Up to rounding, each matrix moves every point onto a flat space through zero. How many dimensions does that space have?
[[ 0.69 -0.20 -0.10  0.01  0.13 -0.15  0.17  0.09  0.28  0.09]
 [-0.20  0.45  0.22  0.24 -0.08 -0.08  0.10  0.09  0.14 -0.22]
 [-0.10  0.22  0.14  0.06 -0.12 -0.01  0.16  0.00  0.08 -0.09]
 [ 0.01  0.24  0.06  0.31  0.17 -0.04 -0.06  0.33  0.06 -0.10]
 [ 0.13 -0.08 -0.12  0.17  0.30 -0.07 -0.30  0.22 -0.01 -0.01]
 [-0.15 -0.08 -0.01 -0.04 -0.07  0.32  0.18  0.20 -0.26  0.20]
 [ 0.17  0.10  0.16 -0.06 -0.30  0.18  0.65  0.08  0.09  0.13]
 [ 0.09  0.09  0.00  0.33  0.22  0.20  0.08  0.61 -0.10  0.10]
 [ 0.28  0.14  0.08  0.06 -0.01 -0.26  0.09 -0.10  0.33 -0.15]
 [ 0.09 -0.22 -0.09 -0.10 -0.01  0.20  0.13  0.10 -0.15  0.20]]
 : 4

[[ 0.75  0.10  0.28 -0.13 -0.28  0.05  0.03 -0.06 -0.02  0.00]
 [ 0.10  0.20  0.14 -0.20  0.19 -0.09  0.10  0.06  0.15 -0.10]
 [ 0.28  0.14  0.26 -0.03  0.11  0.08  0.20 -0.08  0.14  0.09]
 [-0.13 -0.20 -0.03  0.44 -0.14  0.25 -0.03 -0.15  0.18  0.22]
 [-0.28  0.19  0.11 -0.14  0.53 -0.05  0.30  0.00  0.06  0.06]
 [ 0.05 -0.09  0.08  0.25 -0.05  0.19  0.08 -0.14  0.07  0.20]
 [ 0.03  0.10  0.20 -0.03  0.30  0.08  0.34 -0.12 -0.11  0.22]
 [-0.06  0.06 -0.08 -0.15  0.00 -0.14 -0.12  0.12  0.04 -0.19]
 [-0.02  0.15  0.14  0.18  0.06  0.07 -0.11  0.04  0.86 -0.15]
 [ 0.00 -0.10  0.09  0.22  0.06  0.20  0.22 -0.19 -0.15  0.31]]
 : 4

[[ 0.94 -0.11 -0.05  0.10  0.00 -0.04  0.01  0.04  0.07  0.15]
 [-0.11  0.75 -0.17  0.22  0.16  0.01 -0.05  0.08  0.06  0.24]
 [-0.05 -0.17  0.69  0.10  0.27 -0.21 -0.22  0.06  0.03 -0.05]
 [ 0.10  0.22  0.10  0.66 -0.21 -0.03 -0.26  0.02 -0.17 -0.13]
 [ 0.00  0.16  0.27 -0.21  0.41 -0.16  0.02  0.05  0.09  0.25]
 [-0.04  0.01 -0.21 -0.03 -0.16  0.24 -0.07  0.03  0.30 -0.14]
 [ 0.01 -0.05 -0.22 -0.26  0.02 -0.07  0.33  0.18 -0.25  0.08]
 [ 0.04  0.08  0.06  0.02  0.05  0.03  0.18  0.91  0.02 -0.18]
 [ 0.07  0.06  0.03 -0.17  0.09  0.30 -0.25  0.02  0.73 -0.05]
 [ 0.15  0.24 -0.05 -0.13  0.25 -0.14  0.08 -0.18 -0.05  0.34]]
 : 6

[[ 0.47  0.23 -0.02 -0.14 -0.25 -0.05  0.24 -0.09 -0.15 -0.15]
 [ 0.23  0.68 -0.27  0.12 -0.09  0.14 -0.01  0.14  0.00  0.17]
 [-0.02 -0.27  0.60  0.00 -0.27  0.08  0.09  0.24 -0.12  0.09]
 [-0.14  0.12  0.00  0.41  0.26  0.03  0.04  0.26 -0.26  0.01]
 [-0.25 -0.09 -0.27  0.26  0.46 -0.05 -0.02  0.01 -0.05 -0.18]
 [-0.05  0.14  0.08  0.03 -0.05  0.33  0.04  0.29  0.31 -0.09]
 [ 0.24 -0.01  0.09  0.04 -0.02  0.04  0.30  0.09 -0.13 -0.34]
 [-0.09  0.14  0.24  0.26  0.01  0.29  0.09  0.45  0.03 -0.01]
 [-0.15  0.00 -0.12 -0.26 -0.05  0.31 -0.13  0.03  0.65 -0.10]
 [-0.15  0.17  0.09  0.01 -0.18 -0.09 -0.34 -0.01 -0.10  0.65]]
 : 5

[[ 0.68 -0.26  0.06  0.14 -0.11  0.17 -0.08  0.14  0.17 -0.16]
 [-0.26  0.55  0.07  0.15  0.12 -0.10  0.02  0.32  0.15  0.00]
 [ 0.06  0.07  0.51  0.09 -0.18  0.01  0.45  0.03  0.02 -0.02]
 [ 0.14  0.15  0.09  0.24 -0.10 -0.15 -0.05  0.22 -0.07 -0.21]
 [-0.11  0.12 -0.18 -0.10  0.57  0.10  0.02 -0.14  0.27 -0.28]
 [ 0.17 -0.10  0.01 -0.15  0.10  0.28  0.06 -0.03  0.30  0.19]
 [-0.08  0.02  0.45 -0.05  0.02  0.06  0.52 -0.17  0.06 -0.05]
 [ 0.14  0.32  0.03  0.22 -0.14 -0.03 -0.17  0.45  0.14  0.09]
 [ 0.17  0.15  0.02 -0.07  0.27  0.30  0.06  0.14  0.49  0.10]
 [-0.16  0.00 -0.02 -0.21 -0.28  0.19 -0.05  0.09  0.10  0.71]]
 : 5
